Below is a small trained network, with its code and all its weights. Each question gives an input and a class and asks what happens when units are switched off, that is, made to give their printed mean instead of their output.

import numpy as np


def w(rows, s, z=0):
    codes = np.array(rows[::2]) - 128.0
    scale = np.full(codes.shape[1], s)
    scale[-1] = z or s
    return codes * scale


def norm(h):
    return h / np.sqrt((h * h).mean(-1, keepdims=True) + 1e-5)


def f(y):
    return np.maximum(y, 0)


def log_softmax(a):
    a = a - a.max(-1, keepdims=True)
    return a - np.log(np.exp(a).sum(-1, keepdims=True))


def net(x, mask):
    res = np.array(x, float).reshape(1, 8) / 4 @ E
    u = 0
    for l in range(2):
        y = f(norm(res) @ A[l][:, :-1].T + A[l][:, -1])
        res = res + np.where(mask[u : u + 4], y, B[l][:, -1]) @ B[l][:, :-1]
        u += 4
    return log_softmax(norm(res)[-1] @ U[:, :-1].T + U[:, -1])


A, B = {}, {}
E = w([
[167,95,114,111],'x0',
[126,90,255,105],'x1',
[150,77,122,160],'x2',
[227,215,119,238],'x3',
[85,147,144,123],'x4',
[30,210,152,81],'x5',
[137,115,122,95],'x6',
[110,183,134,134],'x7',
],0.0059)
A[0] = w([
[116,149,76,134,3],'L0N1',
[165,205,145,226,129],'L0N2',
[129,109,250,120,128],'L0N3',
[159,130,178,110,119],'L0N4',
],0.013,0.0021)
B[0] = w([
[132,153,66,187,158],'L0N1',
[80,141,154,49,254],'L0N2',
[65,106,10,145,221],'L0N3',
[60,187,67,127,166],'L0N4',
],0.012,0.0072)
A[1] = w([
[231,254,155,161,167],'L1N1',
[28,98,8,151,182],'L1N2',
[50,108,67,184,79],'L1N3',
[40,233,45,40,254],'L1N4',
],0.006,0.0031)
B[1] = w([
[111,31,254,200,141],'L1N1',
[124,26,123,219,217],'L1N2',
[145,128,28,72,161],'L1N3',
[46,69,113,74,253],'L1N4',
],0.0069,0.013)
U = w([
[139,119,185,104,255],'0',
[173,141,100,32,79],'1',
[125,215,73,196,52],'2',
[143,134,193,140,185],'3',
[160,157,144,97,117],'4',
[139,99,255,53,42],'5',
],0.0094,0.0026)

Each question gives the input, the list of numbers given to net, and the class t.
The units are the neurons (one row each of A and B). Each row of codes is followed by its name. A weight is (code - 128) times the scale printed after its matrix; where a second scale follows, it is the last column's (A, B and U).
mask holds one flag per neuron, layer by layer. A switched-off neuron (its flag False) gives its mean, the last column of its row in B, instead of its output. The means were averaged over made-up inputs and are rounded, as every weight is.
A unit's drop is (log p(t) with every unit on - log p(t) with that unit switched off) / (log p(t) with every unit on - log p(t) with every unit switched off).
The circuit of an input: a set's keep is (log p(t) with only the set's units on - log p(t) with every unit switched off) / (log p(t) with every unit on - log p(t) with every unit switched off). Starting from all 8 units, units are removed one at a time, each time the one whose removal leaves the highest keep (on an exact tie, the one counted first), for as long as the keep stays at least 0.8.
circuit, biggest first: the units of the circuit, biggest drop first
top k neurons: the k neurons with the biggest drops, biggest first
k most important neurons of layer l: the k neurons of layer l with the biggest drops, biggest first
drop when u is switched off: that unit's drop, to one decimal
input [-4,-3,-6,8,-2,-4,-7,2], class 5: 3 most important neurons of layer 0 -> [L0N2, L0N3, L0N4]
input [-3,8,0,-5,0,5,3,-1], class 2: circuit, biggest first -> [L0N3, L0N2]
input [1,6,0,5,7,-6,-6,6], class 1: circuit, biggest first -> [L0N2, L0N3]
input [-2,5,-7,1,-3,-1,2,1], class 2: top 2 neurons -> [L0N3, L0N4]
input [0,4,7,8,-6,-6,1,-4], class 5: circuit, biggest first -> [L0N3, L0N2, L1N1]
input [-1,3,7,8,-7,-4,-4,3], class 5: circuit, biggest first -> [L0N2, L0N3]
input [3,-2,6,6,2,3,1,5], class 5: circuit, biggest first -> [L0N3, L0N2]
input [5,8,4,1,3,-1,7,-6], class 2: most important neuron of layer 0 -> [L0N3]
input [1,-1,4,7,3,-1,4,-3], class 5: top 2 neurons -> [L0N3, L0N2]
input [4,-5,6,7,1,-6,-2,-1], class 5: 2 most important neurons of layer 1 -> [L1N1, L1N3]
input [6,8,6,-3,6,6,1,7], class 2: top 3 neurons -> [L0N3, L0N2, L0N4]
input [-7,8,0,-2,4,-1,-7,-2], class 2: drop when L0N3 is switched off -> 0.5
input [0,6,8,0,-7,1,3,-2], class 2: drop when L0N2 is switched off -> 0.2
